Below is a small trained network, with its code and all its weights. Each question gives an input and a class and asks what happens when units are switched off, that is, made to give their printed mean instead of their output.

import numpy as np


def w(rows, s, z=0):
    codes = np.array(rows[::2]) - 128.0
    scale = np.full(codes.shape[1], s)
    scale[-1] = z or s
    return codes * scale


def f(y):
    return y / 2 * (1 + np.tanh(0.7978845608 * (y + 0.044715 * y**3)))


def log_softmax(a):
    a = a - a.max(-1, keepdims=True)
    return a - np.log(np.exp(a).sum(-1, keepdims=True))


def net(x, mask):
    res = np.array(x, float).reshape(1, 8) / 4 @ E
    y = f(res @ A[0][:, :-1].T + A[0][:, -1])
    res = res + np.where(mask, y, B[0][:, -1]) @ B[0][:, :-1]
    return log_softmax(res[-1] @ U[:, :-1].T + U[:, -1])


A, B = {}, {}
E = w([
[84,202,218,157,156,250,227,161,103,171],'x0',
[175,162,146,36,106,37,174,141,221,249],'x1',
[175,10,170,79,255,145,246,115,191,31],'x2',
[177,87,78,208,196,151,55,194,177,95],'x3',
[182,167,82,127,175,102,74,170,139,229],'x4',
[184,165,159,214,135,131,192,42,40,129],'x5',
[20,167,36,140,85,168,107,39,180,104],'x6',
[83,168,174,211,189,181,136,156,99,225],'x7',
],0.0068)
A[0] = w([
[150,182,125,84,132,89,118,191,104,168,216],'n1',
[114,183,171,168,166,182,150,194,103,191,255],'n2',
[63,52,88,152,153,148,189,102,149,22,216],'n3',
[110,208,87,93,36,82,120,110,131,201,242],'n4',
[100,93,61,74,117,106,103,60,172,10,232],'n5',
[101,164,103,76,72,79,172,92,126,123,179],'n6',
[100,213,146,85,124,172,50,165,168,180,135],'n7',
[190,89,28,185,124,105,2,152,104,127,236],'n8',
[148,89,119,181,183,239,167,154,110,92,158],'n9',
[195,43,127,9,165,122,162,173,125,85,245],'n10',
[71,189,175,219,109,146,173,113,114,127,238],'n11',
],0.0078,0.0035)
B[0] = w([
[131,111,92,119,76,124,177,181,125,104,187],'n1',
[76,155,175,165,137,160,177,183,101,157,226],'n2',
[104,127,168,126,175,167,97,96,175,128,236],'n3',
[137,132,41,95,9,141,158,90,118,154,238],'n4',
[145,105,105,128,116,163,89,77,182,92,242],'n5',
[114,119,123,66,109,135,134,52,92,133,186],'n6',
[87,101,46,174,106,166,168,163,158,152,189],'n7',
[188,175,124,171,71,126,84,163,105,73,249],'n8',
[141,141,146,146,162,151,128,101,112,108,222],'n9',
[189,24,162,88,186,69,149,162,132,105,245],'n10',
[133,179,140,129,157,154,124,123,98,176,212],'n11',
],0.011)
U = w([
[76,186,209,194,211,145,194,94,75,198,251],'0',
[116,68,126,128,162,148,40,69,244,61,37],'1',
[186,40,158,60,177,51,211,194,136,117,188],'2',
[39,124,68,156,68,148,175,210,172,209,119],'3',
[194,176,100,250,76,94,2,193,114,80,156],'4',
[140,132,67,45,54,115,152,13,105,176,10],'5',
],0.0076,0.0013)

Each question gives the input, the list of numbers given to net, and the class t.
The units are the neurons (one row each of A and B). Each row of codes is followed by its name. A weight is (code - 128) times the scale printed after its matrix; where a second scale follows, it is the last column's (A, B and U).
mask holds one flag per neuron, in row order. A switched-off neuron (its flag False) gives its mean, the last column of its row in B, instead of its output. The means were averaged over made-up inputs and are rounded, as every weight is.
A unit's drop is (log p(t) with every unit on - log p(t) with that unit switched off) / (log p(t) with every unit on - log p(t) with every unit switched off).
The circuit of an input: a set's keep is (log p(t) with only the set's units on - log p(t) with every unit switched off) / (log p(t) with every unit on - log p(t) with every unit switched off). Starting from all 11 units, units are removed one at a time, each time the one whose removal leaves the highest keep (on an exact tie, the one counted first), for as long as the keep stays at least 0.8.
circuit, biggest first: the units of the circuit, biggest drop first
unit that matters most: the unit with the biggest drop
top k neurons: the k neurons with the biggest drops, biggest first
drop of u: that unit's drop, to one decimal
input [5,-3,8,1,6,3,-2,0], class 0: top 2 neurons => n9, n2
input [0,2,-6,4,0,7,-8,6], class 0: top 2 neurons => n2, n11
input [-7,-7,-5,-3,-5,3,4,-4], class 1: top 2 neurons => n5, n3
input [8,7,-5,2,-3,3,0,8], class 3: unit that matters most => n7
input [4,-6,1,-7,-4,-2,3,-1], class 0: top 3 neurons => n11, n4, n10
input [-4,8,-2,-2,7,-5,-7,1], class 3: top 3 neurons => n7, n4, n1
input [6,6,-5,-3,-2,3,-3,8], class 3: top 2 neurons => n4, n7
input [-7,4,-7,1,-3,-8,2,-3], class 5: top 2 neurons => n4, n6
input [6,-2,-5,6,-7,-2,6,0], class 0: circuit, biggest first => n11, n4
input [2,4,-1,-7,4,-1,1,4], class 3: top 2 neurons => n7, n2
input [-8,-6,4,1,-1,5,-5,-1], class 1: top 3 neurons => n3, n5, n10
input [1,-4,-3,1,-1,-3,-2,3], class 0: top 2 neurons => n4, n5
input [1,1,6,-2,5,7,5,-7], class 1: drop of n4 => 0.1
input [8,3,-2,5,-4,-7,-3,-7], class 2: top neuron => n10
input [-5,-4,0,-6,-8,5,4,-5], class 1: drop of n5 => 0.3
input [5,-3,7,-5,8,-5,4,1], class 0: drop of n5 => 0.2
input [-3,-7,-6,-5,-6,-5,-1,1], class 5: drop of n2 => 0.2
